Below is a small trained network, with its code and all its weights. Each question gives an input and a target symbol and asks what happens when units are switched off, that is, made to give their printed mean instead of their output.

import numpy as np


def w(rows, s, z=0):
    codes = np.array(rows[::2]) - 128.0
    scale = np.full(codes.shape[1], s)
    scale[-1] = z or s
    return codes * scale


def norm(h):
    return h / np.sqrt((h * h).mean(-1, keepdims=True) + 1e-5)


def f(y):
    return y / 2 * (1 + np.tanh(0.7978845608 * (y + 0.044715 * y**3)))


def softmax(a):
    e = np.exp(a - a.max(-1, keepdims=True))
    return e / e.sum(-1, keepdims=True)


def log_softmax(a):
    a = a - a.max(-1, keepdims=True)
    return a - np.log(np.exp(a).sum(-1, keepdims=True))


def net(x, mask):
    ids = ['αβγδεηθλμξπστφψω'.index(c) for c in x.split()]
    T = len(ids)
    res = E[ids] + P[:T]
    u = 0
    for l in range(2):
        q, k, v = (norm(res) @ M[l].T for M in (Q, K, V))
        z = softmax(np.where(np.tri(T) > 0, q @ k.T / 4**0.5, -1e9)) @ v
        res = res + np.where(mask[u], z, O[l][:, -1]) @ O[l][:, :-1]
        u += 1
        y = f(norm(res) @ A[l][:, :-1].T + A[l][:, -1])
        res = res + np.where(mask[u : u + 16], y, B[l][:, -1]) @ B[l][:, :-1]
        u += 16
    return log_softmax(norm(res)[-1] @ U[:, :-1].T + U[:, -1])


Q, K, V, O, A, B = {}, {}, {}, {}, {}, {}
E = w([
[158,89,138,127],'α',
[159,88,88,108],'β',
[149,143,77,82],'γ',
[136,119,107,120],'δ',
[102,146,45,138],'ε',
[161,127,88,96],'η',
[148,93,86,102],'θ',
[125,80,151,142],'λ',
[142,61,108,137],'μ',
[25,95,254,176],'ξ',
[168,148,115,94],'π',
[154,136,142,101],'σ',
[21,253,184,59],'τ',
[135,106,86,133],'φ',
[140,86,105,172],'ψ',
[117,119,104,132],'ω',
],0.0022)
P = w([
[195,168,188,138],'0',
[46,37,52,75],'1',
[115,136,19,247],'2',
[74,40,75,63],'3',
[135,146,32,250],'4',
[115,49,108,54],'5',
[136,163,30,242],'6',
[135,55,118,56],'7',
[144,177,39,241],'8',
[140,58,125,65],'9',
[143,180,40,235],'10',
[140,58,126,74],'11',
[141,173,49,251],'12',
],0.0025)
Q[0] = w([
[191,80,78,214],'L0H1',
[30,188,248,193],'L0H1',
[206,240,2,70],'L0H1',
[68,247,148,24],'L0H1',
],0.0041)
K[0] = w([
[254,96,139,175],'L0H1',
[35,161,223,164],'L0H1',
[239,223,49,17],'L0H1',
[7,215,101,31],'L0H1',
],0.0044)
V[0] = w([
[134,58,128,113],'L0H1',
[114,2,151,150],'L0H1',
[191,115,26,99],'L0H1',
[112,99,114,214],'L0H1',
],0.0052)
O[0] = w([
[152,69,121,127,149],'L0H1',
[176,3,141,177,142],'L0H1',
[117,131,4,77,254],'L0H1',
[131,89,124,208,160],'L0H1',
],0.005,0.0017)
A[0] = w([
[128,104,129,114,6],'L0N1',
[129,117,135,135,48],'L0N2',
[143,108,131,105,59],'L0N3',
[24,1,139,25,10],'L0N4',
[104,143,97,118,142],'L0N5',
[122,135,127,132,126],'L0N6',
[158,106,141,127,108],'L0N7',
[125,128,154,181,99],'L0N8',
[122,100,64,150,94],'L0N9',
[123,131,132,145,101],'L0N10',
[135,106,130,112,36],'L0N11',
[91,68,182,79,158],'L0N12',
[90,57,122,126,119],'L0N13',
[81,155,133,116,129],'L0N14',
[183,43,87,45,68],'L0N15',
[149,72,179,61,117],'L0N16',
],0.0074,0.0019)
B[0] = w([
[185,175,121,103,108],'L0N1',
[150,146,106,110,107],'L0N2',
[156,179,131,132,117],'L0N3',
[9,123,36,81,253],'L0N4',
[120,112,139,170,173],'L0N5',
[129,120,128,128,129],'L0N6',
[117,165,96,136,119],'L0N7',
[114,128,57,134,120],'L0N8',
[76,128,172,131,226],'L0N9',
[133,124,115,118,120],'L0N10',
[165,172,122,115,113],'L0N11',
[57,123,154,110,156],'L0N12',
[94,167,147,76,179],'L0N13',
[112,71,123,151,141],'L0N14',
[127,96,83,195,250],'L0N15',
[92,209,135,165,149],'L0N16',
],0.011,0.0035)
Q[1] = w([
[161,47,119,138],'L1H1',
[133,136,81,70],'L1H1',
[138,129,184,248],'L1H1',
[101,61,205,131],'L1H1',
],0.015)
K[1] = w([
[86,220,127,160],'L1H1',
[57,96,108,115],'L1H1',
[250,178,181,89],'L1H1',
[185,187,121,232],'L1H1',
],0.012)
V[1] = w([
[136,70,254,135],'L1H1',
[158,213,95,33],'L1H1',
[30,205,74,146],'L1H1',
[168,105,71,141],'L1H1',
],0.0099)
O[1] = w([
[247,190,76,138,95],'L1H1',
[1,130,63,60,51],'L1H1',
[31,167,181,214,253],'L1H1',
[129,56,157,91,107],'L1H1',
],0.0084,0.003)
A[1] = w([
[161,138,101,182,2],'L1N1',
[127,140,140,112,177],'L1N2',
[139,90,131,136,117],'L1N3',
[82,186,75,99,188],'L1N4',
[133,134,131,130,102],'L1N5',
[187,119,87,84,9],'L1N6',
[152,139,120,168,8],'L1N7',
[142,159,178,64,239],'L1N8',
[167,17,126,56,134],'L1N9',
[124,128,113,80,37],'L1N10',
[204,108,224,249,93],'L1N11',
[122,102,125,139,113],'L1N12',
[125,140,253,177,129],'L1N13',
[125,130,133,126,194],'L1N14',
[70,72,146,56,55],'L1N15',
[124,113,159,155,73],'L1N16',
],0.011,0.00092)
B[1] = w([
[149,228,135,137,150],'L1N1',
[116,119,119,149,123],'L1N2',
[151,126,153,113,137],'L1N3',
[175,58,122,158,254],'L1N4',
[128,135,126,131,120],'L1N5',
[101,23,159,142,206],'L1N6',
[133,198,121,131,131],'L1N7',
[69,112,92,213,110],'L1N8',
[40,242,193,58,232],'L1N9',
[94,133,74,116,121],'L1N10',
[15,53,216,125,236],'L1N11',
[148,113,136,142,149],'L1N12',
[224,86,44,129,211],'L1N13',
[129,117,129,137,138],'L1N14',
[220,250,106,161,250],'L1N15',
[158,80,119,114,152],'L1N16',
],0.013,0.0033)
U = w([
[150,73,59,224,78],'α',
[93,103,196,98,112],'β',
[116,181,21,84,42],'γ',
[177,125,95,99,229],'δ',
[21,142,94,168,176],'ε',
[81,139,107,35,147],'η',
[102,117,185,95,124],'θ',
[107,181,193,158,7],'λ',
[136,4,160,155,87],'μ',
[183,132,217,202,83],'ξ',
[118,45,49,65,65],'π',
[185,107,56,130,101],'σ',
[179,235,83,187,75],'τ',
[166,103,158,75,251],'φ',
[110,226,162,85,136],'ψ',
[189,118,134,128,216],'ω',
],0.014,0.0029)

Each question gives the input, a string of symbols that net reads in full, and the target symbol t.
The units are the heads (4 rows each of Q, K, V and O) and the neurons (one row each of A and B). Each row of codes is followed by its name. A weight is (code - 128) times the scale printed after its matrix; where a second scale follows, it is the last column's (O, A, B and U).
mask holds one flag per unit, layer by layer, with each layer's heads first. A switched-off unit (its flag False) gives its mean, the last column of its rows in O or B, instead of its output. The means were averaged over made-up inputs and are rounded, as every weight is.
A unit's drop is (log p(t) with every unit on - log p(t) with that unit switched off) / (log p(t) with every unit on - log p(t) with every unit switched off).
The circuit of an input: a set's keep is (log p(t) with only the set's units on - log p(t) with every unit switched off) / (log p(t) with every unit on - log p(t) with every unit switched off). Starting from the 12 units with the biggest drops (on a tie, the unit counted first), units are removed one at a time, each time the one whose removal leaves the highest keep (on an exact tie, the one counted first), for as long as the keep stays at least 0.8.
units of the circuit, in order: the units of the circuit, biggest drop first
most important unit: the unit with the biggest drop
top k neurons: the k neurons with the biggest drops, biggest first
top k neurons in layer l: the k neurons of layer l with the biggest drops, biggest first
input μ ε ψ τ π ε σ π λ τ γ, target μ: units of the circuit, in order -> [L1N11 L1N13 L0N4]
input γ ε τ δ θ λ δ, target γ: top 3 neurons -> [L0N4 L0N15 L0N9]
input τ ξ σ δ π δ π ε φ, target τ: units of the circuit, in order -> [L1H1 L0N4 L0N15]
input ξ τ τ γ δ ξ τ λ ε, target ξ: units of the circuit, in order -> [L1H1 L0N4 L1N11 L0H1]
input π γ η τ τ ψ σ, target π: top 2 neurons -> [L0N15 L0N9]
input ε α ξ ψ ψ ξ ξ ξ μ τ λ ψ, target μ: units of the circuit, in order -> [L1H1 L1N13 L1N11]
input η ξ θ ξ θ ξ ξ τ δ ξ, target μ: top 3 neurons in layer 1 -> [L1N11 L1N13 L1N9]
input π ω γ μ τ ξ γ ε π φ π ε, target α: top neuron in layer 1 -> [L1N9]
input ξ θ θ μ π τ σ ξ φ σ θ ψ τ, target ξ: top 3 neurons -> [L0N4 L1N11 L0N9]
input π γ τ δ ξ τ δ ψ σ γ β ξ, target α: top 2 neurons in layer 1 -> [L1N13 L1N9]
input η ω ψ, target η: top 2 neurons in layer 0 -> [L0N4 L0N9]
input τ δ γ α φ ψ σ μ ε τ α, target τ: top 2 neurons -> [L0N4 L0N15]
input η ξ ε τ ω φ ξ λ π λ ω η ψ, target η: top 2 neurons -> [L0N4 L0N9]
input π η μ θ τ τ α φ η ψ γ, target π: most important unit -> L0H1
input τ σ τ τ, target μ: top 2 neurons -> [L0N14 L0N13]
input τ γ τ η α ε φ φ η, target τ: top 3 neurons -> [L0N4 L0N15 L0N9]
input α τ α, target α: top 4 neurons -> [L0N16 L0N9 L0N5 L0N15]
input τ τ φ τ ε φ ψ π ξ β μ, target τ: top 2 neurons in layer 0 -> [L0N4 L0N15]
input τ τ λ ξ τ ξ ω β τ ψ ξ, target τ: top 4 neurons -> [L0N4 L0N15 L0N8 L0N9]
input ψ ε φ τ θ ψ τ τ ψ σ ε φ η, target ψ: top 2 neurons -> [L0N4 L0N15]
input τ ξ τ ψ β τ τ, target τ: top 3 neurons -> [L0N4 L0N9 L0N15]
input ξ η φ τ σ, target ξ: top 2 neurons -> [L0N4 L1N11]
input α τ ε, target α: most important unit -> L0N16
input φ τ η θ π, target φ: top 4 neurons in layer 0 -> [L0N4 L0N15 L0N9 L0N13]
input ψ ψ ξ η θ, target ψ: top 2 neurons -> [L0N4 L0N9]
input μ τ β, target μ: top 2 neurons in layer 0 -> [L0N4 L0N16]
input ψ ω ψ ξ τ θ ε γ μ π ψ, target ψ: top 4 neurons in layer 0 -> [L0N4 L0N15 L0N9 L0N5]
input α γ ε ξ ξ τ ψ ξ τ, target α: top 3 neurons -> [L0N16 L0N5 L0N15]
